Moves between elements:
q980 ψ q603
q980 τ q136
q980 β q708
q558 ψ q555
q558 τ q659
q558 β q136
q216 ψ q620
q216 τ q234
q216 β q853
q210 ψ q232
q210 τ q377
q210 β q205
q905 ψ q224
q905 τ q69
q905 β q202
q205 ψ q195
q205 τ q640
q205 β q800
q642 ψ q640
q642 τ q396
q642 β q776
q412 ψ q398
q412 τ q270
q412 β q451
q256 ψ q427
q256 τ q74
q256 β q102
q749 ψ q234
q749 τ q643
q749 β q356
q645 ψ q690
q645 τ q558
q645 β q980
q622 ψ q412
q622 τ q954
q622 β q207
q303 ψ q622
q303 τ q88
q303 β q620
q636 ψ q225
q636 τ q209
q636 β q558
q751 ψ q23
q751 τ q624
q751 β q209
q972 ψ q74
q972 τ q364
q972 β q879
q136 ψ q964
q136 τ q845
q136 β q594
q819 ψ q749
q819 τ q853
q819 β q339
q366 ψ q259
q366 τ q663
q366 β q786
q482 ψ q251
q482 τ q650
q482 β q794
q526 ψ q601
q526 τ q647
q526 β q482
q800 ψ q396
q800 τ q162
q800 β q221
q251 ψ q147
q251 τ q199
q251 β q513
q206 ψ q205
q206 τ q642
q206 β q224
q650 ψ q199
q650 τ q873
q650 β q560
q615 ψ q503
q615 τ q222
q615 β q377
q8 ψ q890
q8 τ q216
q8 β q819
q280 ψ q594
q280 τ q893
q280 β q872
q396 ψ q206
q396 τ q563
q396 β q905
q683 ψ q872
q683 τ q210
q683 β q433
q690 ψ q209
q690 τ q555
q690 β q603
q776 ψ q162
q776 τ q905
q776 β q728
q84 ψ q638
q84 τ q117
q84 β q74
q154 ψ q794
q154 τ q259
q154 β q258
q954 ψ q270
q954 τ q303
q954 β q890
q207 ψ q451
q207 τ q890
q207 β q564
q893 ψ q432
q893 τ q503
q893 β q232
q309 ψ q456
q309 τ q794
q309 β q366
q560 ψ q309
q560 τ q154
q560 β q814
q221 ψ q905
q221 τ q757
q221 β q901
q456 ψ q650
q456 τ q513
q456 β q259
q364 ψ q43
q364 τ q92
q364 β q412
q349 ψ q84
q349 τ q427
q349 β q972
q736 ψ q516
q736 τ q84
q736 β q256
q245 ψ q92
q245 τ q398
q245 β q954
q734 ψ q88
q734 τ q207
q734 β q234
q879 ψ q245
q879 τ q412
q879 β q88
q643 ψ q564
q643 τ q819
q643 β q434
q784 ψ q429
q784 τ q75
q784 β q147
q225 ψ q624
q225 τ q80
q225 β q555
q563 ψ q642
q563 τ q800
q563 β q69
q624 ψ q923
q624 τ q50
q624 β q793
q429 ψ q901
q429 τ q880
q429 β q526
q872 ψ q615
q872 τ q232
q872 β q375
q339 ψ q356
q339 τ q191
q339 β q751
q432 ψ q708
q432 τ q280
q432 β q222
q43 ψ q256
q43 τ q972
q43 β q398
q179 ψ q819
q179 τ q201
q179 β q655
q655 ψ q339
q655 τ q991
q655 β q50
q259 ψ q560
q259 τ q24
q259 β q968
q991 ψ q191
q991 τ q23
q991 β q225
q564 ψ q216
q564 τ q749
q564 β q201
q50 ψ q751
q50 τ q225
q50 β q690
q555 ψ q793
q555 τ q645
q555 β q964
q117 ψ q736
q117 τ q349
q117 β q43
q263 ψ q210
q263 τ q375
q263 β q206
q990 ψ q728
q990 τ q901
q990 β q75
q659 ψ q645
q659 τ q920
q659 β q845
q92 ψ q972
q92 τ q102
q92 β q270
q160 ψ q893
q160 τ q615
q160 β q210
q853 ψ q643
q853 τ q179
q853 β q191
q638 ψ q410
q638 τ q736
q638 β q764
q923 ψ q991
q923 τ q751
q923 β q636
q794 ψ q513
q794 τ q560
q794 β q663
q88 ψ q954
q88 τ q451
q88 β q8
q209 ψ q80
q209 τ q793
q209 β q659
q279 ψ q845
q279 τ q981
q279 β q893
q981 ψ q774
q981 τ q708
q981 β q503
q640 ψ q433
q640 τ q206
q640 β q162
q222 ψ q160
q222 τ q872
q222 β q263
q377 ψ q683
q377 τ q263
q377 β q640
q24 ψ q154
q24 τ q366
q24 β q781
q728 ψ q757
q728 τ q202
q728 β q880
q80 ψ q50
q80 τ q636
q80 β q645
q968 ψ q814
q968 τ q781
q968 β q638
q663 ψ q24
q663 τ q814
q663 β q241
q69 ψ q776
q69 τ q221
q69 β q990
q786 ψ q968
q786 τ q241
q786 β q84
q356 ψ q179
q356 τ q434
q356 β q23
q516 ψ q241
q516 τ q638
q516 β q427
q513 ψ q873
q513 τ q309
q513 β q24
q191 ψ q434
q191 τ q655
q191 β q624
q708 ψ q279
q708 τ q594
q708 β q160
q75 ψ q880
q75 τ q601
q75 β q426
q873 ψ q482
q873 τ q456
q873 β q154
q964 ψ q920
q964 τ q980
q964 β q981
q162 ψ q563
q162 τ q224
q162 β q757
q890 ψ q734
q890 τ q620
q890 β q749
q647 ψ q589
q647 τ q147
q647 β q650
q774 ψ q136
q774 τ q279
q774 β q280
q410 ψ q786
q410 τ q516
q410 β q349
q920 ψ q558
q920 τ q603
q920 β q774
q589 ψ q75
q589 τ q526
q589 β q199
q793 ψ q636
q793 τ q690
q793 β q920
q603 ψ q659
q603 τ q964
q603 β q279
q503 ψ q280
q503 τ q160
q503 β q683
q451 ψ q303
q451 τ q734
q451 β q216
q241 ψ q781
q241 τ q410
q241 β q117
q23 ψ q655
q23 τ q923
q23 β q80
q901 ψ q202
q901 τ q926
q901 β q601
q224 ψ q800
q224 τ q776
q224 β q984
q814 ψ q366
q814 τ q258
q814 β q410
q601 ψ q784
q601 τ q589
q601 β q251
q880 ψ q926
q880 τ q784
q880 β q647
q202 ψ q984
q202 τ q990
q202 β q784
q234 ψ q8
q234 τ q564
q234 β q179
q426 ψ q647
q426 τ q251
q426 β q456
q926 ψ q990
q926 τ q429
q926 β q589
q781 ψ q258
q781 τ q786
q781 β q736
q199 ψ q426
q199 τ q482
q199 β q309
q232 ψ q222
q232 τ q683
q232 β q195
q74 ψ q764
q74 τ q43
q74 β q245
q764 ψ q349
q764 τ q256
q764 β q92
q594 ψ q981
q594 τ q432
q594 β q615
q195 ψ q263
q195 τ q433
q195 β q396
q620 ψ q207
q620 τ q8
q620 β q643
q845 ψ q980
q845 τ q774
q845 β q432
q258 ψ q663
q258 τ q968
q258 β q516
q270 ψ q879
q270 τ q622
q270 β q734
q434 ψ q201
q434 τ q339
q434 β q923
q427 ψ q117
q427 τ q764
q427 β q364
q375 ψ q377
q375 τ q195
q375 β q642
q201 ψ q853
q201 τ q356
q201 β q991
q757 ψ q69
q757 τ q984
q757 β q926
q984 ψ q221
q984 τ q728
q984 β q429
q398 ψ q102
q398 τ q879
q398 β q303
q147 ψ q526
q147 τ q426
q147 β q873
q102 ψ q364
q102 τ q245
q102 β q622
q433 ψ q375
q433 τ q205
q433 β q563

The rows follow the links: the fewer symbols apart two elements are, the more alike their rows tend to be.

Each row is also shifted at random along 2 hidden directions that mean nothing.

Rows with their elements:
[-772 -104   44 -304 -364  116  157 -126  292  139 -229 -448 -479 -313  488  446  -21  -85  -74  161 -181 -126 -575  856  282   48  148  514  -11   53 -216  -45  133 -746 -212  128  534  304   57  184  185  -36 -219 -411 -492 -219  197 -444 -471  303 -286 -135  216   78    9  296  141   45  531   -4  150  -27  415] | q901
[  -7 -336  294  163  180  -37  164  270  306 -213  537  510  710 -107 -342 -251 -139 -204   30 -400  374  322  316 -306 -151 -192 -191  126  168  148 -208  -26 -411   82  -35   83 -283  131 -394 -120    5  -54  239  134  146 -263 -169 -122  209   72  -77 -422  612  305  -17 -195 -411 -163 -402   60   51  108  349] | q645
[-599  296 -360  109  254 -106  113  337 -282   45  -92  204  389  132 -429 -226  -31  353   27  -83   96  333   98 -298 -151  228   59 -564  184 -130  240   76  136  221  -44 -301 -349 -287  112 -157 -216   83   77  126 -270  500 -108  478  101 -131  -41  132 -323 -256  -75 -349   86  367 -537 -259 -410   37 -349] | q620
[1927  -67   91 -239  -30   68  -51  124  -22   -5  304  234  382  -53  114  459  231  336 -132 -234 -148  165 -256  243  249  221   40  238  191  102  -16  314  -81 -275 -280 -112  171  344 -651  215  305 -333  269 -362  192  -41  384 -177 -285  210 -159   85  -42 -115 -103 -132  211  219  212   56  -72  -26  492] | q222
[-1954    81   -66   299    32   -94   -48  -219   -29   -52  -282  -231  -435    93   -31  -479  -191  -379   146   249   157  -251   304  -339  -225  -245   -70  -210  -234  -103   -13  -295    66   367   354   151  -200  -355   615  -209  -262   335  -251   428   -43   -33  -382   150   336  -200   241   -12    -2   138   114   150  -224  -259  -160    -9   114    59  -526] | q427
[ -42 -237  245  273  265   13 -141  121  -63 -100  399  484  570  168 -537 -413 -249  -30  106 -290   39  127  570 -404 -279 -381 -292 -260   -8   65  244  172    6  453   42  -52 -508  -82 -211 -182  -33  -15  253  -37  501   14 -464  234   88  -95 -118  -79  191   -4  -50  -96 -510 -207 -427 -110  144  -40 -153] | q23
[ 406  331 -436  -60  141 -121  226  444 -180  119 -212   74  280   54 -414 -259 -127  251  -37  -15  154  451   60 -164 -176  243  118 -522  183 -147  202  -47  108   15  -74 -247 -331 -265  311 -154 -312  173  -72   63 -371  503  -17  464  141 -122 -128   43 -215 -194  -65 -361  127  381 -479 -274 -376   96 -282] | q207
[ 305  261 -296   35  222  -87   47  340 -300   84  -65  206  401  151 -493 -254 -112  345   15 -117   46  328  141 -192 -174  162   28 -579  155 -125  355  127  172  202  -88 -295 -411 -266  102 -147 -199   44   86  -39 -124  497 -150  510   39 -132 -127  143 -329 -285  -61 -301    2  323 -501 -271 -315    1 -331] | q234
[1405 -275  119 -341  -47  157  288  576  336  126  195  243  629 -303 -534 -202 -567  -87  -74 -321   70  500   59  617  -84 -256  -47   45  164   89  135   98   71 -637 -405  -52 -198  226 -168 -134  -20  -10   61 -660 -217   -6 -247  -64 -371  198 -750 -455  622   45 -126    5 -512   59 -279 -332  209   37  406] | q690
[ -75  215 -392 -149  -86  -60  369  306  115  115 -444 -287 -165 -130 -250 -476 -407 -219   23  168  290  289   64  102 -202    3  153 -316    0 -153   -8 -378   96 -200   70   29 -141 -266  744 -210 -450  406 -342  174 -581  279 -161  259  191 -143 -119 -238  132  103   46  -52  -76  107 -320 -238  -76  153 -323] | q102
[-375  139 -174  139  294  -37  -71  250 -312   99   44  341  480  184 -542 -246 -138  376   55 -176 -106  247  234 -185 -166  -23 -110 -544  107  -82  472  286  320  256  -81 -353 -453 -225  -62 -130  -73  -49  191 -200   61  431 -302  482 -120 -108 -257  178 -312 -371 -109 -244 -118  176 -459 -279 -188  -92 -310] | q819
[-1833   159  -346   -93  -113     4   277   201    76   245  -508  -359  -249  -149  -218  -363  -479  -106    56   191    -8   168   -81   447  -137  -109   111  -309   -29  -124   232  -182   429  -372   -67   -83   -98  -249   709  -184  -319   332  -336  -188  -714   275  -376   223  -193   -35  -433  -135    54   -86   -25   124  -161   138  -215  -329   -58    49  -316] | q972
[1167 -205   92  -35   86  -31  277  376  279 -142  471  401  684 -162 -151   82   49  -24  -81 -393  366  446   38 -120   52  139    4  213  262  113 -313   19 -504 -188 -185   28  -42  216 -530    8   59 -155  200   64  -32 -158  225 -179  131  181  -73 -338  462  248  -53 -332  -33  115 -255   87 -118  113  564] | q845
[ 687 -171  325   43   72   37 -268 -195  -89 -138  437  326  266  103  205  489  408  265  -18 -221 -216 -127 -101 -106  194  102 -100  286   23  134  -61  357 -148  172  -86  -45  173  299 -738  208  389 -409  334 -127  490 -188  266 -194 -147  124  113  200 -121  -86  -45  -88  138  -24  277  225   15 -125  369] | q210
[ 146 -205  354   89   27   75 -317 -238 -124  -57  380  268  197  102  243  486  359  263  -22 -178 -309 -230 -123   38  208   13 -114  315   40  137   63  404   -8   89 -133  -62  183  321 -721  231  468 -429  336 -276  476 -200  159 -228 -286  173   25  229 -134 -120  -64   32   87  -67  325  179   57 -179  348] | q263
[ 287  272 -163  121  -28 -159 -125 -447 -209 -156 -201 -310 -629  180  576  204  561  -67   -7  325  136 -370  -97 -617  103  362  133  105 -124  -73 -360 -263 -306  464  425  161  290 -169  227  134  -51   81 -183  787  182  -72  486  -72  562 -219  836  279 -452   95  116  -45  594  -17  264  354 -197   81 -235] | q873
[-741  188 -116  111  -83   20 -288 -411 -295   87 -448 -421 -691  188  167 -104  -16  -67   78  398 -269 -479   32  -53  -32 -132    9 -203 -281 -109  215  -86  361  247  254   16   38 -266  526   -2  -81  136 -195   90  152  130 -173  189   -1 -193  227  334 -476 -186   62  296   64 -178  239  -26  135  -66 -570] | q968
[1058  -87  145  203  254    5 -179  166 -128 -102  286  473  550  204 -552 -457 -223  -53  114 -213   63  101  596 -504 -278 -298 -236 -369  -45   12  258   68  -52  486  115  -50 -515 -165  -97 -204  -88   14  203   39  546  120 -370  280  187 -162   18   -4   60  -57  -12 -104 -438 -168 -463 -100  116    1 -255] | q191
[1054  300 -479 -249  -79 -103  396  420   85  100 -422 -253  -56 -121 -293 -456 -391 -165  -42  127  355  381   75   33 -199  110  216 -359   80 -164   -5 -425   17 -273   45   22 -197 -287  744 -200 -516  451 -315  204 -552  342  -13  301  306 -165  -79 -256  104   87   45 -151    5  202 -404 -274 -153  206 -270] | q879
[ 398  237  -96   24  -98   10 -269 -399 -257   55 -448 -438 -700  173  199 -120   26 -162   74  445 -199 -471   81 -136  -52 -104   36 -183 -314 -124  164 -168  237  292  318   95   58 -267  590   -3 -132  197 -244  187  258  106  -59  190  169 -284  320  304 -462 -112  104  261  138 -191  254   15  164  -30 -586] | q258
[ 447 -248  155  -26   79  -24  281  402  309 -122  491  462  707 -177 -245  -23  -29  -28  -58 -417  339  437   71  -55  -26   39  -70  172  279  125 -269   40 -418 -160 -174   30 -116  200 -498  -44   52 -102  200    3  -80 -188   57 -163   69  168 -186 -404  540  246  -43 -280 -158   76 -322   36  -64   82  515] | q964
[ 167  317 -436   -9  138 -155  251  384 -160   27 -144  113  248   43 -364 -327  -86  183    9  -38  246  418  121 -294 -217  269  124 -491  184 -136  109 -114   18  131   21 -179 -325 -308  316 -177 -330  190  -44  243 -356  453   -1  452  238 -171    3   -7 -217 -128  -41 -368  117  324 -538 -208 -399  113 -333] | q734
[-978 -356  491  234  -70   13 -236 -498  220 -210  301  -10 -318   -9  510  228  259 -365   75   59   35 -481   22 -192  135 -216 -150  587 -195  147 -387  -71 -322  231  236  350  267  226 -267  133  284 -131   30  322  440 -648   86 -492  143   98  372  -60  279  350   98  287  -55 -442  452  410  324  -11  250] | q69
[ -89  114 -167  -17  -92  -39   94  -21   74   48 -433 -397 -462  -19 -121 -536 -391 -432   39  295  163 -111  244  -44 -209 -232   45 -246 -202  -89   36 -392   91   63  275  208 -173 -305  805 -198 -401  424 -383  262 -165   64 -256  174  261 -204   77 -141   86  121  115  202 -217 -213 -118 -121  185  116 -457] | q764
[-1104   136   -90    59  -106    36  -150  -274  -112   111  -445  -411  -581    70    -6  -316  -240  -232    93   351  -167  -347   144    95  -130  -273   -23  -244  -312  -128   255  -183   384   104   226    55   -76  -253   699   -93  -194   276  -283     2   -37   109  -352   179   -23  -175    -2   131  -206  -105    65   327  -157  -196    79  -119   185   -40  -560] | q638
[-418 -174  188  219  267   58 -169  164  -99   19  298  445  579  136 -592 -343 -288   80   91 -251 -100  150  418 -144 -235 -322 -258 -310  -12   36  404  272  192  294  -83 -164 -481  -74 -241 -184   -1  -92  266 -248  335  119 -529  232 -118  -33 -298  -42  101 -167  -82  -47 -516 -104 -405 -205  105 -100 -164] | q991
[-487  -10  -67 -404 -390  113  196  -48  302  203 -339 -506 -550 -351  468  468  -47  -39 -110  190 -158  -67 -641  932  328  133  236  451   22   19 -158  -81  160 -852 -249   96  576  292  142  197  119  -13 -275 -449 -620 -166  239 -396 -443  272 -335 -100  173   71    4  262  196  176  535   16   92  -46  402] | q429
[-1093   106  -106   116   -48   -21     0  -159     1    47  -407  -348  -469    11   -66  -430  -334  -357   108   301    33  -201   213   -61  -192  -276   -26  -221  -226  -116    98  -310   202   144   263   159  -134  -316   724  -165  -291   348  -321   153  -130    72  -349   154   187  -197    47   -50   -16    40    64   251  -228  -231   -67  -108   160    70  -532] | q349
[-323 -185   87  -81   48   18  254  401  208  -26  398  410  687 -195 -142  254   56  284  -77 -390  102  466 -220  269  128  181   25  190  345  100 -130  240 -178 -375 -379 -149   11  306 -649   34  196 -246  234 -303 -315  -45  100 -159 -279  297 -395 -232  298   31 -119 -285  -15  305 -171  -25 -216  -27  607] | q774
[-852 -198  215  338  277 -164   -4   44    1 -267  677  615  675   63   80  312  559  247   -8 -421  227  157   31 -593   97  312 -102  243  268  152 -361  222 -516  392  -34  -28  -41  196 -893   89  316 -353  407  381  268 -221  281 -163  193  137  310  -19   84  153  -51 -428  155   84 -156  317 -340    5  506] | q432
[1188 -242  370   58   22   97 -334 -304  -46 -115  399  258  110  110  251  418  329  108  -11 -115 -229 -240  -18 -121  171  -15 -129  350  -31  138  -48  300 -159  172  -21   40  173  288 -637  210  385 -379  307 -114  648 -280  225 -216  -85   98  196  204  -71  -19   -3   65   95 -156  339  261  148 -113  294] | q375
[-131 -333  522  215  -14   85 -380 -483   12 -150  360  158 -112  109  349  345  299 -105   45  -36 -229 -470   38 -113  155 -216 -205  451 -153  179 -135  202 -154  273   77  160  213  287 -547  191  410 -302  226  -26  664 -477   54 -357  -98   77  244  138   72   85   36  222  -49 -373  446  331  293 -141  240] | q642
[ 494 -342  313   91  130   12  104  285  271 -103  447  462  670  -94 -414 -355 -305 -225   18 -377  288  313  387 -147 -195 -291 -202   25   61  112  -67   16 -282   20  -87   57 -327  107 -270 -180  -41  -51  186  -48  210 -170 -280  -68  104   79 -203 -390  614  245  -14 -109 -497 -187 -366  -53  182   70  254] | q793
[-1369  -385   618   564   182   -26  -516  -702   -47  -365   636   366   -14   292   436   300   576  -125   124  -121   -84  -608   245  -683    77  -200  -316   447  -151   203  -267   198  -393   815   324   230    85   196  -746   145   471  -360   358   464   958  -627    30  -349   242    14   634   210     2   178    87   124   -48  -506   335   528   216  -161   185] | q206
[ 406 -346  320  176  186    4   42  245  210 -158  479  507  659  -13 -459 -407 -288 -258   62 -362  257  241  479 -322 -251 -351 -227  -33   63  120  -21   23 -272  213    9  101 -401   34 -282 -168  -42  -15  207   56  359 -211 -358    5  169   -3 -108 -343  558  229    6  -84 -525 -222 -423  -14  207   50  156] | q636
[-589 -155  203  204  224  -73  -35   19  -35 -200  587  554  610   66   99  439  518  328  -20 -371   87  129  -75 -354  158  273  -97  219  269  146 -228  293 -363  233 -119  -78   54  258 -854  129  348 -356  393  173  221 -172  286 -167   44  192  167   35   -8   20  -80 -366  211  149  -56  227 -293  -77  502] | q893
[1345 -328  291  106  130  -58  185  338  336 -247  546  514  695  -87 -308 -311 -154 -337   17 -407  521  336  414 -476 -184 -178 -161  154  124  132 -363 -132 -643  160   86  189 -259  125 -371 -147  -89   20  190  331  268 -330    9 -168  412   24  114 -495  692  446   48 -232 -341 -192 -404  125  122  200  370] | q558
[1644  299 -231 -228 -231  -78   58 -187  -29  -38 -357 -473 -661  -14  567  278  343  -96 -100  328  102 -211 -303 -128  151  409  267  175  -57  -56 -366 -344 -222  -52  210  178  409  -26  365  177  -99  124 -271  430 -101  -29  624 -117  353 -119  560  121 -279  119  125  -10  576  103  373  237 -112  144  -71] | q199
[ 121 -251  381   -4  -13  152 -344 -286  -68   13  270  169   48   48  241  467  229  224  -31 -100 -437 -294 -178  282  247  -68 -120  344  -77  113   98  403  104  -69 -184  -53  199  340 -632  235  433 -393  270 -469  425 -246   55 -268 -429  197 -135  232  -73 -151  -52  196  -20  -82  434  138  188 -221  329] | q433
[-245  292 -147   47  -69  -19 -263 -431 -334   44 -430 -383 -706  235  325  102  186   69   63  396 -283 -489  -72 -141   62   76   84 -135 -220 -113  120  -69  260  294  279   18  137 -213  412   47  -37   72 -172  166  128  156   98  121   75 -204  366  433 -590 -200   83  176  310  -54  316   48  -18  -68 -513] | q24
[  63 -116  199  -72   -1  129 -196  -42  -96   73  297  244  288   14  119  583  256  509  -52 -218 -401  -21 -330  409  288  138  -29  243  130   85  146  523  156 -227 -357 -214  217  328 -770  248  474 -441  336 -593  149  -21  187 -185 -560  267 -306  244 -165 -268 -135  -17  167  178  304   39  -50 -212  452] | q683

From each start, follow one symbol. Which element do you reach?
Answers are names.
new walk
[  90  326 -252  -72  -97  -16 -164 -362 -294   51 -437 -457 -700  145  391  218  244  107   -6  427 -237 -389 -217  -21   95  185  173  -78 -146 -117   63  -66  245  142  200  -19  250 -165  391  134  -30   64 -177  143    2  156  233  109   40 -155  336  414 -586 -194   51  138  427   77  340   72  -92  -54 -377]
β -> q814
new walk
[ 925 -212  360  201  150    2 -334 -285 -107 -236  500  385  223  180  255  372  494  141    0 -187 -117 -248   78 -449  166   38 -143  293  -16  148 -169  254 -330  447   69   58  125  226 -752  183  388 -364  375  173  743 -308  283 -239  119   42  399  204  -69    8    3  -98  152 -186  244  362   34  -62  309]
β -> q640
new walk
[-217 -361  539  238  -61   29 -277 -544  224 -236  332   -7 -278   60  495  189  269 -420   78   43   41 -521  138 -297   96 -246 -184  563 -227  210 -368  -65 -388  314  262  368  243  228 -324  127  285 -144   76  334  625 -647  102 -474  202   12  450  -55  270  367  109  285 -101 -519  431  435  370  -21  262]
τ -> q905
new walk
[-1323   275  -139   213     3  -157  -107  -450  -187   -86  -186  -268  -582   181   583   316   588   103    26   279    10  -394  -225  -405   156   403   131    98   -78   -39  -282  -128  -144   401   296    80   304  -130   101   167    49   -26  -130   618   -18   -38   413   -45   327  -130   660   317  -510     8   108   -62   594    48   293   324  -273    -3  -211]
τ -> q873
new walk
[ 642  270 -167  -36 -126   41 -249 -356 -256   68 -484 -480 -721  161  217  -63    1  -82   38  424 -251 -436   12  -25  -32  -39   75 -174 -289 -140  187 -171  292  204  282   65   69 -206  588   33 -126  161 -244   95  195  159    3  164   99 -230  284  319 -455 -146   79  263  155 -128  284   30  140   -1 -545]
ψ -> q366
new walk
[-680 -327  518  241   51   74 -393 -469  -68 -145  453  215   25  141  328  424  366   54   46 -117 -273 -440   11 -140  187 -154 -210  415 -133  151  -53  288  -67  314   60   52  175  274 -660  189  476 -379  299  -62  651 -412   52 -323 -191   96  168  211  -41    9   20  196  -41 -295  396  298  226 -168  250]
β -> q162
new walk
[-223  288 -338   82  251 -112   66  328 -306   66  -60  225  372  160 -486 -222  -68  370   39  -90   48  334  156 -281 -172  179   42 -574  149 -147  314  134  182  213  -66 -327 -377 -306   48 -163 -198   61   98   25 -175  510 -140  474   71 -108 -114  151 -336 -300  -79 -320   39  302 -515 -261 -357  -11 -331]
τ -> q234
new walk
[1642 -254  349 -174 -116  186 -284 -238    4   17  193   28  -24   -2  257  431  120   41  -35  -43 -364 -251 -140  355  210 -134  -65  368 -112  146   49  290   66 -172 -157   27  237  344 -453  227  381 -320  180 -495  484 -239  160 -272 -353  158  -80  150   10  -78  -32  225   -3 -159  503  116  317 -146  353]
τ -> q640
new walk
[ 382 -328  291  102  149   52   30  259  193  -97  410  446  653  -54 -498 -396 -369 -179   86 -355  154  236  438 -128 -216 -399 -219  -69   30  111   68   65 -136   87  -89   13 -379   50 -252 -178  -45  -29  176 -135  255 -123 -394   51   14   32 -271 -341  501  145  -26  -36 -563 -213 -367 -125  221   44  126]
β -> q645
new walk
[1512  158 -109 -165 -202  -92  126 -212  140 -160 -187 -421 -611  -87  618  215  353 -325 -117  289  325 -196 -207 -227  155  322  222  357  -55   29 -624 -449 -521  -29  286  336  450   21  253  176  -85  133 -293  647  -55 -259  649 -262  506  -81  643  -61   14  351  170   19  520   -1  354  364  -27  201  109]
β -> q482
new walk
[1298 -287  209  -55   58   -5  246  386  363 -156  495  422  697 -170 -325 -210 -189 -234  -29 -369  403  394  260 -144 -114 -121  -97  132  168  131 -281  -67 -474 -109  -78  124 -191  165 -329 -131  -44  -17  152   87   69 -233  -18 -152  222  122 -109 -466  687  351   13 -215 -301  -63 -334   33   89  174  442]
τ -> q920
new walk
[ 621  166 -109  -42 -136   48 -204 -310 -165   75 -501 -492 -719  100   90 -283 -242 -283   84  432 -160 -383  158   12 -111 -216   30 -215 -306 -127  180 -233  257  118  293  127  -15 -290  755  -60 -255  275 -309   80  170   96 -195  174  111 -258  201  174 -265  -74  116  325  -58 -262  187  -62  268   11 -584]
τ -> q410
new walk
[ 794 -185  165 -279 -329  114  105 -169  358   28 -117 -382 -478 -274  475  262  -57 -346  -97  143  -36 -215 -304  552  217  -98   97  560 -123   92 -298 -174 -106 -548  -37  280  485  324   90  146  117    8 -214 -201  -98 -388  227 -454 -147  167  -66 -213  351  280   44  344   69 -187  534  145  345   41  385]
τ -> q202
